Below is a small trained network, with its code and all its weights. Each question gives an input and a class and asks what happens when units are switched off, that is, made to give their printed mean instead of their output.

import numpy as np


def w(rows, s, z=0):
    codes = np.array(rows[::2]) - 128.0
    scale = np.full(codes.shape[1], s)
    scale[-1] = z or s
    return codes * scale


def f(y):
    return np.maximum(y, 0)


def log_softmax(a):
    a = a - a.max(-1, keepdims=True)
    return a - np.log(np.exp(a).sum(-1, keepdims=True))


def net(x, mask):
    res = np.array(x, float).reshape(1, 7) / 4 @ E
    y = f(res @ A[0][:, :-1].T + A[0][:, -1])
    res = res + np.where(mask, y, B[0][:, -1]) @ B[0][:, :-1]
    return log_softmax(res[-1] @ U[:, :-1].T + U[:, -1])


A, B = {}, {}
E = w([
[93,125,47,91,98,78,190,124,209,189],'x0',
[171,89,57,187,85,98,67,102,131,217],'x1',
[170,231,170,112,163,29,109,103,118,169],'x2',
[179,78,149,183,160,139,53,130,110,134],'x3',
[108,101,137,254,111,76,223,71,101,45],'x4',
[143,209,133,172,123,176,171,146,90,194],'x5',
[53,130,87,197,194,87,154,217,203,94],'x6',
],0.0092)
A[0] = w([
[135,230,178,93,146,89,199,132,77,104,118],'neuron 1',
[99,127,136,95,185,140,25,204,185,106,235],'neuron 2',
[97,175,60,84,67,110,184,141,135,190,25],'neuron 3',
[2,67,121,147,128,125,172,151,203,66,117],'neuron 4',
[85,169,128,132,90,108,215,56,118,139,90],'neuron 5',
[39,71,94,160,135,124,188,138,199,45,138],'neuron 6',
[181,103,102,104,72,39,68,28,160,170,116],'neuron 7',
[181,113,121,82,152,99,127,142,103,173,3],'neuron 8',
[180,64,105,141,97,137,126,54,127,95,212],'neuron 9',
[146,98,117,105,180,142,84,193,154,138,106],'neuron 10',
[127,82,151,70,99,184,115,135,122,140,207],'neuron 11',
[130,172,104,214,145,32,136,177,155,151,167],'neuron 12',
[90,145,156,98,235,12,212,93,200,83,191],'neuron 13',
],0.0091,0.0042)
B[0] = w([
[53,226,110,99,169,89,47,153,80,35,208],'neuron 1',
[140,182,56,161,138,113,147,147,127,241,229],'neuron 2',
[122,77,207,158,176,110,119,71,82,51,196],'neuron 3',
[91,173,127,91,43,160,167,107,167,111,237],'neuron 4',
[87,181,106,87,187,103,157,144,170,218,192],'neuron 5',
[84,160,175,108,23,171,165,140,160,143,240],'neuron 6',
[145,14,125,246,90,211,138,48,181,87,219],'neuron 7',
[149,119,152,132,93,135,152,108,178,172,154],'neuron 8',
[167,85,162,193,173,128,140,127,128,97,203],'neuron 9',
[138,211,88,75,141,115,133,131,150,233,181],'neuron 10',
[124,147,111,153,176,124,143,132,144,183,203],'neuron 11',
[192,22,65,183,234,88,160,58,126,163,220],'neuron 12',
[157,139,80,120,254,49,58,140,31,106,248],'neuron 13',
],0.0084,0.013)
U = w([
[121,119,228,122,50,143,104,104,47,2,78],'0',
[158,51,129,230,213,119,120,105,83,106,255],'1',
[100,202,100,31,149,110,122,191,108,146,128],'2',
[110,109,127,150,4,158,166,127,223,149,7],'3',
],0.0095,0.0021)

Each question gives the input, the list of numbers given to net, and the class t.
The units are the neurons (one row each of A and B). Each row of codes is followed by its name. A weight is (code - 128) times the scale printed after its matrix; where a second scale follows, it is the last column's (A, B and U).
mask holds one flag per neuron, in row order. A switched-off neuron (its flag False) gives its mean, the last column of its row in B, instead of its output. The means were averaged over made-up inputs and are rounded, as every weight is.
A unit's drop is (log p(t) with every unit on - log p(t) with that unit switched off) / (log p(t) with every unit on - log p(t) with every unit switched off).
The circuit of an input: a set's keep is (log p(t) with only the set's units on - log p(t) with every unit switched off) / (log p(t) with every unit on - log p(t) with every unit switched off). Starting from the 12 units with the biggest drops (on a tie, the unit counted first), units are removed one at a time, each time the one whose removal leaves the highest keep (on an exact tie, the one counted first), for as long as the keep stays at least 0.8.
units of the circuit, in order: the units of the circuit, biggest drop first
top k neurons: the k neurons with the biggest drops, biggest first
drop when u is switched off: that unit's drop, to one decimal
input [1,5,-1,-7,-7,-1,-1], class 3: top 3 neurons -> [neuron 13; neuron 12; neuron 9]
input [7,-6,-3,1,2,5,-2], class 2: top 2 neurons -> [neuron 5; neuron 7]
input [7,-1,-1,-1,-7,4,-6], class 1: units of the circuit, in order -> [neuron 3]
input [-1,1,-7,-3,6,2,-6], class 3: top 2 neurons -> [neuron 13; neuron 12]
input [4,7,1,-4,-6,6,-7], class 1: top 3 neurons -> [neuron 3; neuron 6; neuron 4]
input [8,3,-3,3,3,-4,0], class 3: top 2 neurons -> [neuron 6; neuron 4]
input [-3,-7,5,8,-5,-5,-7], class 2: top 2 neurons -> [neuron 12; neuron 3]
input [-1,-4,-1,6,8,2,-3], class 0: top 3 neurons -> [neuron 12; neuron 2; neuron 13]
input [7,-1,0,2,2,-8,4], class 3: top 2 neurons -> [neuron 6; neuron 4]
input [3,2,0,8,-6,5,5], class 2: top 2 neurons -> [neuron 10; neuron 7]
input [5,-8,-7,2,0,-6,4], class 3: top 3 neurons -> [neuron 6; neuron 4; neuron 1]
input [-3,-1,2,-6,-3,-7,-7], class 1: top 4 neurons -> [neuron 6; neuron 4; neuron 11; neuron 7]
input [-5,2,-7,6,-6,-3,2], class 2: top 3 neurons -> [neuron 10; neuron 7; neuron 12]
input [-7,4,-5,-7,-4,7,-3], class 0: units of the circuit, in order -> [neuron 2]
input [0,2,8,0,-7,-4,-6], class 3: drop when neuron 13 is switched off -> 0.4
input [-8,-7,1,3,-6,-4,2], class 2: drop when neuron 4 is switched off -> 0.0
input [-8,-2,5,-7,2,3,-3], class 2: drop when neuron 7 is switched off -> 0.2
